Here is a tiny trained network, its code and every weight. The questions are about switching its units off for an input and a class, where a switched-off unit gives its printed mean instead of its output.

import numpy as np


def w(rows, s, z=0):
    codes = np.array(rows[::2]) - 128.0
    scale = np.full(codes.shape[1], s)
    scale[-1] = z or s
    return codes * scale


def f(y):
    return np.maximum(y, 0)


def log_softmax(a):
    a = a - a.max(-1, keepdims=True)
    return a - np.log(np.exp(a).sum(-1, keepdims=True))


def net(x, mask):
    res = np.array(x, float).reshape(1, 6) / 4 @ E
    y = f(res @ A[0][:, :-1].T + A[0][:, -1])
    res = res + np.where(mask, y, B[0][:, -1]) @ B[0][:, :-1]
    return log_softmax(res[-1] @ U[:, :-1].T + U[:, -1])


A, B = {}, {}
E = w([
[94,18,62,140,101,203,163,167],'x0',
[69,180,124,225,84,91,149,219],'x1',
[81,183,165,92,87,169,185,83],'x2',
[132,90,129,8,73,58,100,176],'x3',
[128,127,130,128,128,127,130,130],'x4',
[73,179,74,88,201,90,136,168],'x5',
],0.012)
A[0] = w([
[155,94,218,188,41,137,116,124,165],'N1',
[121,86,101,70,187,138,126,59,250],'N2',
[61,175,81,180,55,68,162,176,252],'N3',
[64,157,152,104,217,118,112,173,101],'N4',
[137,187,138,200,241,181,99,107,67],'N5',
[255,90,155,162,158,140,139,205,166],'N6',
[114,113,122,50,124,85,116,191,165],'N7',
[101,64,50,114,125,229,177,203,120],'N8',
[144,201,179,143,149,38,79,73,50],'N9',
[165,124,143,51,177,193,101,91,161],'N10',
[101,105,113,170,173,157,136,96,125],'N11',
[91,169,55,103,219,156,144,182,61],'N12',
[85,159,187,80,83,155,250,81,173],'N13',
[121,178,102,193,228,252,128,144,36],'N14',
[166,92,118,159,196,95,64,172,96],'N15',
],0.01,0.0038)
B[0] = w([
[41,57,160,74,170,215,91,53,213],'N1',
[176,58,130,222,163,152,91,170,225],'N2',
[158,73,126,180,173,173,92,172,252],'N3',
[120,62,169,77,148,187,98,36,196],'N4',
[190,90,127,122,44,181,47,135,234],'N5',
[61,198,64,49,180,137,145,112,195],'N6',
[187,143,183,63,83,177,49,117,208],'N7',
[237,67,128,210,100,45,131,26,246],'N8',
[255,47,164,183,130,97,225,89,224],'N9',
[79,64,171,149,143,183,110,195,217],'N10',
[142,127,142,85,98,66,63,166,181],'N11',
[27,142,203,113,145,202,165,37,207],'N12',
[205,195,21,75,202,143,125,160,218],'N13',
[153,135,130,68,69,137,82,143,234],'N14',
[168,136,1,73,153,199,168,114,194],'N15',
],0.0078,0.014)
U = w([
[167,105,151,168,102,71,191,76,102],'0',
[126,147,163,77,21,118,55,167,94],'1',
[31,125,175,111,156,169,144,56,139],'2',
[135,177,23,107,176,165,172,150,119],'3',
[94,103,173,207,199,138,90,231,78],'4',
[114,141,147,147,154,112,87,131,255],'5',
[84,159,118,138,133,121,160,126,128],'6',
[49,209,127,165,78,4,197,197,62],'7',
],0.011,0.0085)

Each question gives the input, the list of numbers given to net, and the class t.
The units are the neurons (one row each of A and B). Each row of codes is followed by its name. A weight is (code - 128) times the scale printed after its matrix; where a second scale follows, it is the last column's (A, B and U).
mask holds one flag per neuron, in row order. A switched-off neuron (its flag False) gives its mean, the last column of its row in B, instead of its output. The means were averaged over made-up inputs and are rounded, as every weight is.
A unit's drop is (log p(t) with every unit on - log p(t) with that unit switched off) / (log p(t) with every unit on - log p(t) with every unit switched off).
The circuit of an input: a set's keep is (log p(t) with only the set's units on - log p(t) with every unit switched off) / (log p(t) with every unit on - log p(t) with every unit switched off). Starting from the 12 units with the biggest drops (on a tie, the unit counted first), units are removed one at a time, each time the one whose removal leaves the highest keep (on an exact tie, the one counted first), for as long as the keep stays at least 0.8.
units of the circuit, in order: the units of the circuit, biggest drop first
most important unit: the unit with the biggest drop
top k neurons: the k neurons with the biggest drops, biggest first
drop when u is switched off: that unit's drop, to one decimal
input [-1,8,2,1,2,-6], class 4: most important unit	N3
input [2,0,-1,-7,2,7], class 1: top 3 neurons	[N14, N5, N11]
input [-6,6,0,2,7,-7], class 2: top 3 neurons	[N1, N8, N2]
input [-4,-7,-1,2,-3,-5], class 4: units of the circuit, in order	[N10, N2]
input [-4,-2,-2,-4,-5,6], class 2: top 3 neurons	[N12, N8, N4]
input [0,-5,-4,0,0,4], class 4: top 2 neurons	[N2, N10]
input [1,-2,-7,-6,1,0], class 3: top 2 neurons	[N15, N6]
input [3,7,8,-8,8,7], class 1: top 2 neurons	[N14, N5]
input [-2,-7,0,3,0,-5], class 4: top 3 neurons	[N2, N10, N12]
input [-6,-3,1,-7,4,-6], class 1: top 3 neurons	[N5, N8, N14]
input [2,-3,-5,-2,3,6], class 2: top 2 neurons	[N12, N13]
input [5,-2,0,0,4,-1], class 0: top 2 neurons	[N8, N3]
input [-2,-6,-4,-2,-2,-5], class 4: units of the circuit, in order	[N2, N10]
input [-5,-6,-8,-5,0,1], class 3: most important unit	N15
input [-5,7,3,6,2,-5], class 4: units of the circuit, in order	[N3, N14]
input [1,2,-6,3,-2,-4], class 3: units of the circuit, in order	[N15, N6]
input [0,-4,-3,-8,0,5], class 1: units of the circuit, in order	[N5, N14]
input [8,-6,-4,-8,-6,7], class 0: drop when N8 is switched off	1.7
input [4,-8,2,-5,6,-1], class 4: drop when N10 is switched off	0.3
input [4,-3,-1,-8,-3,0], class 1: drop when N8 is switched off	0.0
